What each symbol does to the objects:
Zag g Zef
Zag c Nok
Zag h Bev
Zag k Nos
Kun g Muk
Kun c Ril
Kun h Gov
Kun k Nem
Kul g Kiz
Kul c Nub
Kul h Gub
Kul k Niz
Dof g Rav
Dof c Fos
Dof h Kul
Dof k Zud
Fiz g Gol
Fiz c Lod
Fiz h Zir
Fiz k Mek
Zim g Rik
Zim c Ged
Zim h Bot
Zim k Teb
Zor g Tid
Zor c Mog
Zor h Mir
Zor k Gom
Vok g Sed
Vok c Bev
Vok h Rik
Vok k Lel
Fid g Rig
Fid c Rar
Fid h Mog
Fid k Sil
Pif g Dif
Pif c Ver
Pif h Tun
Pif k Kop
Zar g Tun
Zar c Bap
Zar h Vev
Zar k Pef
Dif g Pef
Dif c Zir
Dif h Vam
Dif k Pif
Sor g Lim
Sor c Mer
Sor h Lar
Sor k Sib
Vam g Bib
Vam c Kop
Vam h Pob
Vam k Tun
Pov g Nem
Pov c Vuk
Pov h Reg
Pov k Rap
Bef g Mir
Bef c Vof
Bef h Zit
Bef k Kub
Fas g Lek
Fas c Guv
Fas h Bim
Fas k Ser
Tid g Kub
Tid c Faz
Tid h Gis
Tid k Zor
Vor g Dab
Vor c Dur
Vor h Zot
Vor k Zef
Dol g Lil
Dol c Vev
Dol h Sil
Dol k Rar
Bap g Nuz
Bap c Fiz
Bap h Dif
Bap k Zab
Rap g Pov
Rap c Fup
Rap h Muk
Rap k Kif
Zuz g Nok
Zuz c Lat
Zuz h Pib
Zuz k Ses
Gis g Los
Gis c Gom
Gis h Vuv
Gis k Mir
Tuk g Voz
Tuk c Mir
Tuk h Laz
Tuk k Vuv
Lok g Nid
Lok c Vak
Lok h Lon
Lok k Mev
Dum g Sib
Dum c Lek
Dum h Fup
Dum k Ruv
Duf g Niz
Duf c Kam
Duf h Did
Duf k Rav
Vib g Loz
Vib c Did
Vib h Ful
Vib k Lag
Sib g Sor
Sib c Mip
Sib h Vuk
Sib k Dum
Gol g Tiz
Gol c Ful
Gol h Zab
Gol k Fiz
Faz g Fof
Faz c Sil
Faz h Gom
Faz k Mog
Saz g Zot
Saz c Nos
Saz h Lel
Saz k Bev
Toz g Pim
Toz c Nem
Toz h Bip
Toz k Gov
Zot g Ged
Zot c Zag
Zot h Vok
Zot k Saz
Lag g Vib
Lag c Kiz
Lag h Lod
Lag k Kov
Tiz g Ver
Tiz c Vos
Tiz h Bap
Tiz k Gol
Dab g Bev
Dab c Pib
Dab h Ged
Dab k Vor
Vuk g Lar
Vuk c Ruv
Vuk h Kif
Vuk k Fup
Nad g Kip
Nad c Tun
Nad h Lil
Nad k Pob
Mem g Fos
Mem c Lel
Mem h Keb
Mem k Rik
Reg g Bag
Reg c Kif
Reg h Pim
Reg k Muk
Ful g Vos
Ful c Kov
Ful h Mek
Ful k Lod
Ver g Zir
Ver c Gev
Ver h Nuz
Ver k Tiz
Bot g Kam
Bot c Sed
Bot h Zud
Bot k Fos
Tun g Vam
Tun c Nuz
Tun h Gop
Tun k Zar
Mif g Mek
Mif c Loz
Mif h Tiz
Mif k Gev
Zir g Zab
Zir c Mif
Zir h Kop
Zir k Ver
Voz g Leb
Voz c Gis
Voz h Mas
Voz k Tuk
Sil g Fid
Sil c Kip
Sil h Sif
Sil k Zoz
Mer g Bim
Mer c Bif
Mer h Dum
Mer k Mip
Zit g Rok
Zit c Tid
Zit h Voz
Zit k Los
Bif g Rit
Bif c Fub
Bif h Lek
Bif k Paz
Gef g Gub
Gef c Rav
Gef h Lag
Gef k Did
Lar g Ril
Lar c Dum
Lar h Rap
Lar k Vuk
Guv g Baf
Guv c Lok
Guv h Rit
Guv k Tem
Keb g Nub
Keb c Zim
Keb h Rav
Keb k Kam
Nid g Vis
Nid c Laz
Nid h Tem
Nid k Lok
Fil g Zoz
Fil c Pob
Fil h Rig
Fil k Lil
Bip g Peb
Bip c Bag
Bip h Ses
Bip k Lat
Fub g Lon
Fub c Ked
Fub h Baf
Fub k Vis
Zof g Nos
Zof c Ses
Zof h Vor
Zof k Pib
Kov g Lag
Kov c Kul
Kov h Soz
Kov k Rov
Kaz g Gom
Kaz c Res
Kaz h Kub
Kaz k Vof
Zef g Vor
Zef c Ran
Zef h Saz
Zef k Zag
Gom g Zor
Gom c Sif
Gom h Bef
Gom k Kaz
Gev g Mif
Gev c Vib
Gev h Gol
Gev k Vos
Paz g Bif
Paz c Vis
Paz h Fas
Paz k Baf
Kip g Rar
Kip c Vam
Kip h Fil
Kip k Nad
Rav g Duf
Rav c Bot
Rav h Kiz
Rav k Dof
Sif g Mog
Sif c Fil
Sif h Vof
Sif k Res
Vev g Gop
Vev c Dif
Vev h Kip
Vev k Bib
Kub g Bef
Kub c Fof
Kub h Los
Kub k Tid
Lim g Fup
Lim c Bim
Lim h Ril
Lim k Sor
Laz g Mas
Laz c Rok
Laz h Mev
Laz k Vak
Nep g Ruv
Nep c Ser
Nep h Sor
Nep k Bim
Kop g Pif
Kop c Tiz
Kop h Zar
Kop k Nuz
Bev g Saz
Bev c Zof
Bev h Ren
Bev k Dab
Fof g Vof
Fof c Fid
Fof h Zor
Fof k Faz
Vuv g Tuk
Vuv c Bef
Vuv h Vak
Vuv k Rok
Lek g Mip
Lek c Baf
Lek h Nep
Lek k Fas
Rit g Ser
Rit c Lon
Rit h Mip
Rit k Bif
Peb g Ved
Peb c Gov
Peb h Zuz
Peb k Bip
Mek g Fiz
Mek c Soz
Mek h Ver
Mek k Mif
Ged g Ren
Ged c Zef
Ged h Sed
Ged k Zot
Dur g Pib
Dur c Ved
Dur h Zag
Dur k Ran
Soz g Lod
Soz c Gub
Soz h Gev
Soz k Loz
Zoz g Sil
Zoz c Nad
Zoz h Res
Zoz k Fil
Zud g Dof
Zud c Mem
Zud h Niz
Zud k Nub
Pob g Nad
Pob c Zar
Pob h Dol
Pob k Gop
Ved g Sig
Ved c Toz
Ved h Nok
Ved k Peb
Zab g Bap
Zab c Mek
Zab h Pif
Zab k Zir
Niz g Kul
Niz c Keb
Niz h Gef
Niz k Duf
Kif g Rap
Kif c Lim
Kif h Kun
Kif k Let
Fup g Vuk
Fup c Nep
Fup h Let
Fup k Lim
Los g Zit
Los c Zor
Los h Tuk
Los k Gis
Vos g Gev
Vos c Lag
Vos h Fiz
Vos k Ful
Teb g Zim
Teb c Zot
Teb h Fos
Teb k Sed
Tem g Guv
Tem c Mev
Tem h Bif
Tem k Lon
Mog g Faz
Mog c Zoz
Mog h Kaz
Mog k Sif
Ses g Zuz
Ses c Rop
Ses h Dur
Ses k Sig
Loz g Soz
Loz c Gef
Loz h Vos
Loz k Vib
Gub g Rov
Gub c Duf
Gub h Vib
Gub k Gef
Ruv g Dum
Ruv c Fas
Ruv h Lim
Ruv k Nep
Sed g Teb
Sed c Saz
Sed h Mem
Sed k Vok
Gov g Toz
Gov c Pov
Gov h Lat
Gov k Bag
Muk g Reg
Muk c Let
Muk h Toz
Muk k Kun
Mas g Ked
Mas c Vuv
Mas h Lok
Mas k Laz
Mev g Lok
Mev c Leb
Mev h Fub
Mev k Dov
Nok g Ran
Nok c Bip
Nok h Zof
Nok k Zuz
Baf g Paz
Baf c Nid
Baf h Ser
Baf k Guv
Let g Kif
Let c Sor
Let h Nem
Let k Ril
Kam g Keb
Kam c Teb
Kam h Dof
Kam k Bot
Lel g Vok
Lel c Dab
Lel h Zim
Lel k Ren
Kiz g Did
Kiz c Zud
Kiz h Rov
Kiz k Kul
Ril g Let
Ril c Sib
Ril h Pov
Ril k Lar
Nub g Zud
Nub c Rik
Nub h Duf
Nub k Keb
Dov g Mev
Dov c Voz
Dov h Vis
Dov k Ked
Rik g Mem
Rik c Ren
Rik h Kam
Rik k Zim
Fos g Bot
Fos c Vok
Fos h Nub
Fos k Mem
Lon g Tem
Lon c Dov
Lon h Paz
Lon k Fub
Rov g Kov
Rov c Niz
Rov h Loz
Rov k Gub
Bib g Vev
Bib c Pif
Bib h Nad
Bib k Vam
Rop g Lat
Rop c Muk
Rop h Ved
Rop k Pim
Bim g Nep
Bim c Rit
Bim h Sib
Bim k Mer
Nem g Kun
Nem c Lar
Nem h Bag
Nem k Pov
Nos g Zag
Nos c Zuz
Nos h Dab
Nos k Zof
Ser g Fas
Ser c Tem
Ser h Mer
Ser k Rit
Sig g Ses
Sig c Pim
Sig h Ran
Sig k Ved
Ren g Lel
Ren c Vor
Ren h Teb
Ren k Ged
Leb g Vak
Leb c Los
Leb h Ked
Leb k Voz
Lat g Bip
Lat c Reg
Lat h Sig
Lat k Rop
Pef g Zar
Pef c Zab
Pef h Bib
Pef k Dif
Pib g Zof
Pib c Sig
Pib h Zef
Pib k Dur
Rig g Res
Rig c Dol
Rig h Faz
Rig k Fid
Ked g Dov
Ked c Tuk
Ked h Nid
Ked k Mas
Res g Sif
Res c Lil
Res h Fof
Res k Rig
Ran g Dur
Ran c Peb
Ran h Nos
Ran k Nok
Mir g Gis
Mir c Kaz
Mir h Rok
Mir k Bef
Gop g Pob
Gop c Pef
Gop h Rar
Gop k Vev
Bag g Gov
Bag c Rap
Bag h Rop
Bag k Reg
Lod g Ful
Lod c Rov
Lod h Mif
Lod k Soz
Rar g Dol
Rar c Bib
Rar h Zoz
Rar k Kip
Vak g Laz
Vak c Zit
Vak h Dov
Vak k Leb
Mip g Mer
Mip c Paz
Mip h Ruv
Mip k Lek
Rok g Vuv
Rok c Kub
Rok h Leb
Rok k Zit
Vof g Kaz
Vof c Rig
Vof h Tid
Vof k Fof
Vis g Fub
Vis c Mas
Vis h Guv
Vis k Nid
Did g Gef
Did c Dof
Did h Kov
Did k Kiz
Lil g Fil
Lil c Gop
Lil h Fid
Lil k Dol
Pim g Rop
Pim c Kun
Pim h Peb
Pim k Toz
Nuz g Kop
Nuz c Gol
Nuz h Pef
Nuz k Bap

In the rows, 156 stands for zero.

The rows follow the links: the fewer symbols apart two objects are, the more alike their rows tend to be.

Each row is also shifted at random along 7 hidden directions that mean nothing.

Some objects, each with a row of numbers:
Bif -> [167, 150, 147, 135, 164, 152, 154, 168, 131, 169, 198, 167, 185, 165, 163, 126, 148, 146, 180, 137, 129, 173, 165, 151, 185, 131, 149, 170, 151, 146, 144, 179, 176, 139, 121, 160, 114, 161, 158, 161, 137, 184, 154, 156, 153, 146, 168]
Gef -> [149, 135, 210, 151, 176, 154, 148, 179, 168, 163, 169, 137, 140, 140, 123, 146, 145, 101, 144, 176, 164, 130, 139, 180, 176, 150, 176, 140, 199, 135, 142, 158, 126, 130, 140, 130, 165, 141, 163, 196, 183, 137, 165, 147, 151, 167, 182]
Kul -> [144, 154, 164, 150, 181, 130, 161, 155, 189, 147, 156, 136, 145, 141, 147, 163, 140, 135, 143, 187, 156, 113, 135, 161, 175, 150, 151, 135, 156, 133, 131, 160, 166, 144, 134, 136, 141, 151, 139, 178, 163, 134, 172, 155, 161, 177, 167]
Nep -> [163, 164, 125, 157, 177, 141, 163, 166, 147, 169, 157, 178, 182, 165, 158, 145, 135, 172, 158, 129, 119, 76, 173, 157, 183, 132, 159, 151, 160, 158, 182, 191, 168, 151, 139, 181, 134, 148, 193, 155, 161, 149, 158, 164, 158, 152, 155]
Lar -> [145, 183, 124, 151, 184, 160, 181, 160, 162, 134, 214, 169, 192, 153, 178, 161, 162, 193, 188, 151, 166, 146, 182, 144, 188, 138, 143, 155, 147, 159, 155, 235, 178, 177, 163, 174, 129, 148, 122, 130, 120, 118, 145, 162, 156, 158, 125]
Bef -> [177, 144, 169, 143, 152, 155, 174, 139, 139, 154, 170, 124, 152, 133, 174, 137, 182, 185, 161, 154, 176, 184, 151, 142, 150, 171, 131, 178, 124, 179, 139, 121, 174, 176, 136, 154, 177, 159, 133, 146, 183, 187, 149, 171, 166, 129, 147]
Ril -> [145, 166, 198, 142, 142, 151, 166, 156, 132, 123, 134, 140, 171, 155, 164, 172, 199, 186, 191, 142, 185, 152, 175, 129, 161, 149, 150, 182, 158, 166, 169, 121, 177, 156, 157, 169, 177, 169, 129, 136, 150, 165, 132, 163, 158, 161, 157]
Paz -> [167, 163, 95, 124, 177, 134, 159, 161, 150, 180, 145, 196, 190, 147, 158, 135, 136, 142, 179, 136, 111, 169, 169, 154, 177, 154, 152, 162, 148, 152, 154, 225, 172, 137, 176, 159, 131, 147, 147, 145, 141, 164, 163, 158, 166, 137, 172]
Lek -> [170, 155, 142, 115, 147, 144, 145, 162, 130, 175, 93, 189, 176, 141, 143, 141, 146, 131, 164, 130, 121, 164, 164, 144, 162, 154, 167, 172, 158, 156, 183, 176, 180, 114, 180, 169, 163, 163, 176, 159, 186, 184, 163, 161, 179, 151, 180]
Dum -> [156, 179, 138, 140, 156, 165, 154, 162, 139, 153, 134, 190, 177, 159, 155, 166, 176, 178, 173, 124, 153, 149, 180, 152, 153, 152, 170, 161, 171, 173, 197, 201, 151, 151, 194, 183, 170, 152, 167, 134, 143, 144, 144, 160, 160, 147, 146]
Vos -> [157, 148, 150, 160, 157, 185, 138, 160, 173, 160, 214, 165, 134, 160, 146, 159, 161, 138, 125, 176, 171, 187, 147, 187, 144, 158, 171, 136, 171, 145, 153, 190, 128, 164, 154, 150, 152, 153, 166, 171, 140, 140, 163, 148, 144, 162, 134]
Fof -> [169, 138, 187, 164, 169, 127, 179, 181, 155, 172, 130, 108, 148, 156, 159, 138, 151, 140, 152, 144, 122, 93, 139, 165, 181, 142, 150, 146, 144, 171, 129, 116, 135, 129, 110, 145, 158, 139, 189, 182, 187, 171, 142, 156, 159, 130, 175]
Sib -> [156, 180, 128, 169, 136, 138, 166, 155, 151, 150, 107, 170, 176, 171, 172, 156, 119, 173, 156, 140, 130, 157, 170, 124, 164, 144, 142, 164, 131, 169, 185, 156, 199, 155, 182, 181, 145, 157, 169, 148, 172, 170, 161, 160, 172, 166, 152]
Rit -> [170, 152, 157, 134, 155, 162, 169, 141, 128, 162, 145, 158, 177, 137, 168, 136, 159, 171, 180, 143, 160, 178, 164, 123, 158, 166, 144, 188, 136, 162, 159, 143, 200, 158, 158, 165, 163, 167, 136, 143, 191, 179, 155, 171, 175, 152, 162]
Lat -> [151, 139, 151, 125, 153, 141, 144, 162, 151, 152, 149, 183, 170, 135, 143, 149, 136, 124, 150, 161, 151, 141, 171, 150, 181, 146, 166, 166, 172, 129, 180, 196, 194, 131, 168, 168, 162, 167, 163, 164, 193, 156, 168, 161, 172, 188, 159]
Mer -> [167, 168, 108, 153, 185, 154, 172, 147, 149, 177, 136, 193, 184, 139, 158, 148, 140, 185, 164, 129, 141, 104, 179, 153, 161, 166, 163, 162, 163, 171, 196, 216, 164, 171, 192, 180, 167, 137, 171, 133, 181, 129, 161, 171, 171, 141, 149]
Kov -> [158, 141, 168, 118, 183, 152, 137, 152, 172, 153, 201, 151, 140, 132, 134, 158, 182, 137, 144, 181, 172, 138, 139, 184, 163, 156, 162, 143, 181, 128, 137, 182, 145, 148, 124, 134, 152, 157, 138, 172, 139, 144, 163, 158, 149, 161, 161]
Ruv -> [160, 159, 148, 121, 139, 157, 159, 166, 144, 152, 138, 171, 178, 146, 165, 141, 129, 129, 159, 151, 132, 187, 160, 123, 180, 131, 153, 165, 125, 147, 163, 192, 221, 109, 161, 174, 140, 173, 166, 170, 199, 177, 163, 165, 192, 180, 147]
Rar -> [179, 146, 160, 119, 185, 193, 161, 153, 158, 170, 222, 140, 144, 139, 162, 142, 184, 154, 143, 165, 165, 149, 135, 167, 160, 149, 161, 140, 135, 149, 126, 192, 154, 137, 104, 148, 143, 158, 163, 179, 168, 152, 153, 169, 169, 146, 122]
Lim -> [149, 174, 138, 179, 151, 133, 187, 146, 159, 138, 144, 140, 177, 165, 189, 155, 123, 197, 163, 153, 144, 118, 165, 113, 178, 137, 125, 164, 109, 163, 161, 137, 221, 171, 142, 178, 131, 165, 151, 145, 180, 160, 160, 168, 173, 174, 138]
Lok -> [154, 141, 145, 148, 159, 134, 184, 163, 146, 158, 137, 138, 170, 154, 184, 152, 164, 161, 178, 145, 131, 118, 162, 139, 180, 144, 147, 161, 116, 162, 130, 142, 180, 136, 127, 160, 151, 165, 161, 145, 168, 171, 137, 163, 166, 146, 154]
Rik -> [150, 168, 164, 161, 151, 175, 138, 142, 166, 145, 171, 165, 147, 163, 145, 167, 147, 157, 138, 172, 175, 157, 149, 153, 141, 154, 162, 152, 170, 134, 173, 151, 170, 164, 154, 158, 143, 168, 155, 166, 152, 146, 175, 158, 154, 189, 150]
Ged -> [147, 155, 145, 131, 201, 183, 147, 150, 168, 156, 246, 184, 176, 137, 142, 145, 149, 138, 169, 179, 179, 160, 160, 166, 174, 150, 170, 149, 184, 110, 145, 241, 167, 158, 147, 148, 124, 154, 123, 163, 135, 112, 174, 158, 152, 182, 151]
Mip -> [168, 178, 107, 132, 150, 149, 148, 144, 141, 163, 126, 199, 179, 154, 160, 153, 159, 182, 167, 131, 138, 178, 174, 145, 146, 161, 151, 172, 148, 167, 190, 190, 182, 158, 188, 175, 151, 161, 153, 132, 141, 174, 163, 161, 166, 143, 156]
Ful -> [159, 148, 161, 153, 146, 162, 137, 133, 166, 145, 175, 146, 124, 155, 152, 176, 193, 178, 128, 174, 185, 150, 141, 172, 126, 171, 154, 152, 159, 152, 157, 114, 146, 181, 132, 147, 168, 172, 153, 153, 138, 166, 161, 161, 144, 160, 144]
Dov -> [156, 156, 109, 108, 156, 158, 165, 181, 152, 166, 136, 193, 176, 140, 167, 155, 168, 117, 175, 143, 125, 211, 171, 159, 173, 151, 174, 147, 133, 164, 146, 259, 155, 104, 202, 164, 164, 155, 158, 145, 152, 150, 139, 152, 177, 141, 140]
Lod -> [160, 164, 120, 191, 150, 143, 148, 118, 184, 152, 158, 152, 126, 165, 160, 171, 153, 208, 118, 174, 172, 137, 142, 166, 120, 182, 134, 150, 147, 163, 165, 104, 151, 219, 151, 152, 157, 157, 150, 141, 138, 160, 177, 161, 142, 154, 146]
Pif -> [157, 136, 193, 128, 172, 167, 167, 137, 154, 154, 148, 120, 134, 133, 160, 175, 228, 168, 170, 168, 194, 129, 134, 157, 133, 180, 161, 157, 144, 158, 117, 104, 136, 152, 123, 130, 188, 168, 129, 146, 155, 152, 137, 168, 158, 141, 159]
Rap -> [146, 180, 171, 166, 147, 177, 154, 184, 141, 139, 207, 178, 188, 169, 152, 148, 149, 152, 191, 146, 176, 250, 189, 153, 173, 144, 160, 173, 187, 163, 171, 215, 146, 167, 204, 169, 149, 145, 126, 145, 120, 142, 149, 138, 142, 156, 155]
Did -> [146, 174, 150, 130, 159, 120, 137, 128, 179, 129, 132, 145, 133, 150, 148, 188, 201, 187, 152, 176, 176, 142, 135, 163, 136, 169, 139, 151, 158, 145, 145, 116, 158, 170, 140, 136, 155, 168, 112, 142, 100, 167, 162, 157, 147, 158, 170]
Mog -> [167, 182, 147, 212, 149, 187, 188, 166, 170, 163, 186, 138, 155, 172, 181, 141, 123, 174, 156, 155, 158, 238, 156, 153, 148, 162, 140, 145, 126, 197, 139, 179, 132, 190, 195, 159, 153, 124, 149, 152, 159, 142, 153, 145, 155, 131, 127]
Kun -> [150, 176, 117, 168, 157, 113, 154, 156, 160, 150, 131, 184, 183, 161, 151, 149, 118, 168, 167, 146, 135, 157, 178, 149, 174, 154, 140, 168, 174, 159, 183, 177, 171, 176, 194, 166, 142, 143, 139, 138, 137, 157, 170, 149, 151, 155, 180]
Vev -> [178, 151, 192, 174, 136, 189, 151, 147, 144, 185, 119, 145, 133, 152, 142, 139, 153, 139, 141, 152, 168, 218, 139, 157, 113, 190, 166, 165, 162, 177, 160, 106, 123, 159, 183, 142, 191, 148, 171, 170, 199, 173, 166, 154, 162, 136, 173]
Kif -> [145, 168, 166, 159, 149, 138, 179, 157, 152, 143, 100, 159, 179, 136, 161, 152, 127, 155, 178, 153, 160, 174, 176, 120, 170, 165, 147, 176, 149, 168, 175, 166, 193, 154, 212, 167, 183, 149, 129, 143, 206, 146, 159, 159, 180, 168, 167]
Gub -> [153, 147, 169, 110, 182, 139, 148, 135, 174, 141, 152, 141, 135, 119, 139, 171, 200, 159, 150, 181, 187, 122, 137, 166, 152, 172, 154, 152, 167, 137, 142, 150, 159, 153, 137, 133, 174, 163, 117, 158, 152, 144, 162, 168, 162, 162, 165]
Sed -> [152, 164, 136, 110, 174, 151, 136, 122, 166, 149, 117, 188, 151, 125, 132, 182, 189, 171, 151, 164, 177, 109, 151, 157, 133, 180, 170, 156, 178, 133, 185, 172, 172, 156, 172, 153, 176, 169, 135, 142, 153, 137, 174, 173, 168, 174, 166]
Vis -> [156, 163, 92, 138, 161, 121, 159, 183, 157, 172, 146, 184, 183, 173, 170, 146, 132, 128, 176, 139, 88, 174, 162, 162, 189, 129, 150, 144, 130, 152, 131, 217, 164, 120, 155, 157, 109, 156, 165, 153, 110, 176, 152, 144, 156, 139, 167]
Sil -> [169, 182, 120, 162, 158, 177, 164, 163, 169, 177, 105, 178, 146, 151, 154, 167, 161, 160, 141, 141, 144, 187, 153, 175, 125, 183, 174, 133, 154, 198, 174, 212, 106, 152, 226, 162, 191, 124, 179, 146, 160, 131, 152, 151, 171, 122, 139]
Lon -> [159, 153, 148, 119, 146, 142, 154, 174, 134, 163, 135, 168, 177, 157, 162, 147, 172, 130, 189, 136, 125, 200, 164, 148, 171, 143, 156, 168, 142, 155, 139, 169, 166, 113, 156, 155, 144, 168, 147, 151, 133, 190, 140, 150, 162, 140, 175]
Kiz -> [145, 174, 144, 192, 190, 184, 183, 149, 199, 150, 219, 155, 156, 132, 157, 149, 107, 153, 147, 194, 193, 200, 154, 156, 163, 177, 149, 140, 160, 151, 140, 226, 151, 198, 203, 144, 155, 121, 112, 160, 176, 86, 180, 152, 160, 171, 133]
Rav -> [139, 173, 156, 152, 157, 124, 152, 143, 186, 133, 104, 144, 137, 154, 150, 186, 159, 160, 143, 177, 158, 116, 138, 150, 148, 160, 150, 139, 149, 145, 153, 125, 169, 150, 155, 142, 153, 163, 140, 159, 147, 149, 165, 157, 162, 178, 167]
Rov -> [155, 143, 180, 184, 189, 157, 153, 167, 176, 173, 181, 148, 142, 146, 126, 146, 133, 138, 139, 168, 165, 105, 149, 194, 162, 167, 171, 139, 209, 151, 161, 162, 105, 176, 157, 140, 170, 124, 169, 177, 171, 117, 168, 148, 139, 155, 176]
Dof -> [139, 182, 145, 136, 153, 145, 136, 156, 184, 132, 134, 167, 144, 160, 144, 190, 170, 145, 147, 174, 159, 168, 143, 165, 146, 152, 162, 134, 164, 142, 154, 180, 152, 136, 173, 147, 144, 162, 137, 160, 110, 143, 165, 147, 156, 175, 157]
Peb -> [145, 142, 163, 127, 143, 159, 149, 150, 148, 141, 143, 180, 165, 131, 149, 167, 163, 142, 158, 165, 179, 161, 174, 139, 163, 160, 168, 174, 166, 141, 185, 182, 196, 142, 182, 171, 184, 175, 145, 149, 196, 149, 159, 165, 172, 190, 145]
Kam -> [144, 181, 132, 216, 159, 161, 161, 154, 195, 156, 165, 166, 152, 179, 154, 160, 79, 153, 125, 174, 146, 146, 149, 156, 155, 149, 152, 129, 157, 148, 168, 178, 162, 179, 182, 160, 128, 139, 174, 173, 166, 117, 187, 145, 155, 189, 146]

From each start, follow one symbol. Which object do you reach?
Answer with the object's name.
new walk
[149, 160, 182, 186, 178, 176, 185, 165, 148, 148, 213, 157, 188, 139, 159, 135, 129, 170, 186, 156, 190, 170, 189, 144, 184, 161, 153, 178, 181, 163, 168, 198, 162, 195, 190, 167, 170, 132, 126, 146, 188, 112, 156, 158, 153, 161, 149]
k -> Pov
new walk
[150, 127, 169, 104, 171, 150, 144, 168, 143, 149, 187, 174, 176, 123, 141, 146, 162, 121, 161, 163, 162, 120, 171, 156, 194, 137, 171, 167, 179, 120, 169, 207, 192, 122, 135, 165, 158, 170, 157, 169, 189, 151, 158, 167, 167, 186, 156]
c -> Muk
new walk
[152, 145, 167, 140, 162, 169, 158, 158, 167, 159, 161, 140, 138, 151, 158, 169, 190, 135, 159, 171, 165, 172, 136, 169, 145, 165, 166, 140, 146, 150, 115, 152, 133, 135, 142, 131, 161, 161, 144, 161, 139, 149, 147, 153, 156, 149, 155]
k -> Bap
new walk
[179, 178, 85, 182, 154, 131, 158, 122, 183, 178, 127, 153, 136, 171, 172, 146, 114, 193, 120, 158, 118, 149, 128, 154, 129, 168, 122, 140, 106, 170, 147, 121, 174, 188, 145, 150, 124, 150, 169, 155, 147, 185, 185, 161, 162, 136, 153]
g -> Kip
new walk
[141, 169, 145, 192, 179, 132, 167, 162, 199, 156, 144, 149, 148, 159, 147, 161, 97, 138, 135, 181, 136, 108, 141, 164, 174, 151, 151, 125, 161, 144, 148, 167, 151, 160, 162, 144, 137, 132, 161, 178, 166, 119, 178, 147, 156, 177, 166]
c -> Kam
new walk
[179, 153, 182, 149, 136, 191, 135, 157, 144, 172, 176, 145, 135, 169, 149, 141, 169, 137, 141, 154, 157, 226, 131, 165, 128, 159, 158, 156, 153, 158, 140, 124, 137, 144, 134, 143, 148, 164, 170, 180, 149, 195, 159, 150, 152, 142, 160]
c -> Zar
new walk
[148, 160, 126, 153, 161, 154, 176, 124, 186, 146, 131, 142, 133, 139, 177, 183, 178, 178, 150, 183, 174, 158, 136, 146, 129, 185, 143, 142, 108, 159, 121, 140, 165, 172, 164, 140, 170, 166, 121, 134, 155, 143, 157, 165, 170, 156, 136]
g -> Bap
new walk
[151, 148, 167, 159, 157, 159, 153, 132, 166, 161, 133, 162, 156, 134, 143, 144, 101, 130, 143, 182, 165, 159, 145, 128, 154, 169, 155, 165, 157, 127, 166, 140, 202, 153, 174, 150, 158, 163, 144, 176, 225, 148, 191, 163, 180, 197, 174]
c -> Dab
new walk
[156, 135, 212, 148, 125, 169, 163, 178, 116, 159, 128, 139, 170, 158, 166, 141, 169, 121, 190, 140, 154, 220, 164, 131, 161, 150, 162, 184, 143, 168, 140, 118, 161, 118, 162, 157, 177, 171, 156, 159, 188, 191, 133, 151, 165, 149, 175]
k -> Vis
new walk
[177, 154, 154, 102, 154, 143, 148, 159, 141, 153, 157, 147, 152, 144, 159, 153, 215, 165, 169, 144, 153, 197, 152, 168, 154, 159, 147, 166, 148, 172, 138, 159, 144, 143, 139, 147, 164, 161, 135, 147, 119, 197, 139, 161, 155, 116, 161]
h -> Gis
new walk
[168, 154, 178, 148, 144, 154, 172, 157, 156, 163, 87, 122, 132, 147, 164, 160, 171, 154, 143, 150, 148, 140, 133, 146, 142, 165, 156, 148, 123, 183, 149, 113, 152, 129, 151, 154, 188, 156, 181, 168, 204, 172, 146, 164, 178, 141, 150]
c -> Rar
new walk
[179, 165, 93, 154, 187, 139, 161, 138, 180, 188, 138, 162, 142, 154, 158, 150, 142, 176, 125, 150, 118, 93, 134, 176, 146, 164, 149, 130, 136, 164, 152, 172, 144, 164, 137, 152, 138, 140, 187, 160, 154, 152, 170, 167, 163, 130, 152]
h -> Fil
new walk
[150, 159, 159, 166, 156, 150, 135, 152, 168, 165, 120, 174, 148, 162, 130, 160, 115, 133, 129, 162, 142, 116, 146, 160, 150, 154, 171, 144, 181, 135, 186, 145, 162, 144, 160, 156, 150, 156, 185, 182, 178, 148, 183, 151, 161, 186, 177]
k -> Teb
new walk
[153, 169, 88, 156, 158, 130, 137, 137, 189, 155, 123, 176, 127, 165, 157, 193, 177, 180, 123, 165, 141, 122, 143, 187, 126, 171, 156, 127, 150, 158, 161, 157, 129, 171, 162, 151, 154, 159, 168, 138, 100, 153, 161, 154, 146, 146, 145]
k -> Mif
new walk
[162, 136, 181, 192, 188, 186, 177, 170, 167, 190, 205, 134, 150, 155, 150, 128, 121, 123, 153, 167, 155, 158, 141, 179, 164, 165, 168, 140, 165, 154, 122, 168, 110, 163, 144, 134, 151, 128, 171, 181, 183, 125, 160, 147, 148, 144, 162]
k -> Dif
new walk
[148, 181, 136, 143, 140, 166, 134, 134, 174, 139, 134, 182, 147, 155, 148, 178, 150, 156, 136, 176, 171, 190, 147, 145, 132, 164, 160, 149, 156, 141, 176, 171, 182, 154, 186, 159, 150, 171, 141, 155, 148, 149, 177, 158, 168, 189, 147]
g -> Fos
new walk
[161, 139, 158, 127, 160, 148, 181, 167, 138, 175, 114, 160, 181, 127, 164, 131, 136, 119, 184, 148, 134, 181, 163, 127, 180, 159, 156, 174, 129, 157, 138, 179, 187, 116, 177, 154, 171, 156, 146, 157, 215, 165, 151, 163, 189, 151, 171]
h -> Bif
new walk
[150, 145, 179, 152, 147, 159, 135, 161, 135, 142, 199, 169, 169, 161, 144, 151, 166, 162, 165, 151, 177, 157, 180, 158, 167, 143, 160, 178, 192, 143, 183, 156, 167, 168, 145, 169, 156, 169, 154, 153, 144, 167, 155, 155, 140, 172, 161]
c -> Kun
new walk
[151, 160, 149, 183, 160, 128, 155, 174, 154, 156, 183, 168, 184, 170, 149, 132, 99, 148, 165, 149, 136, 155, 178, 156, 191, 135, 144, 168, 180, 147, 173, 174, 170, 170, 159, 164, 124, 142, 158, 163, 152, 159, 169, 147, 143, 165, 179]
h -> Toz
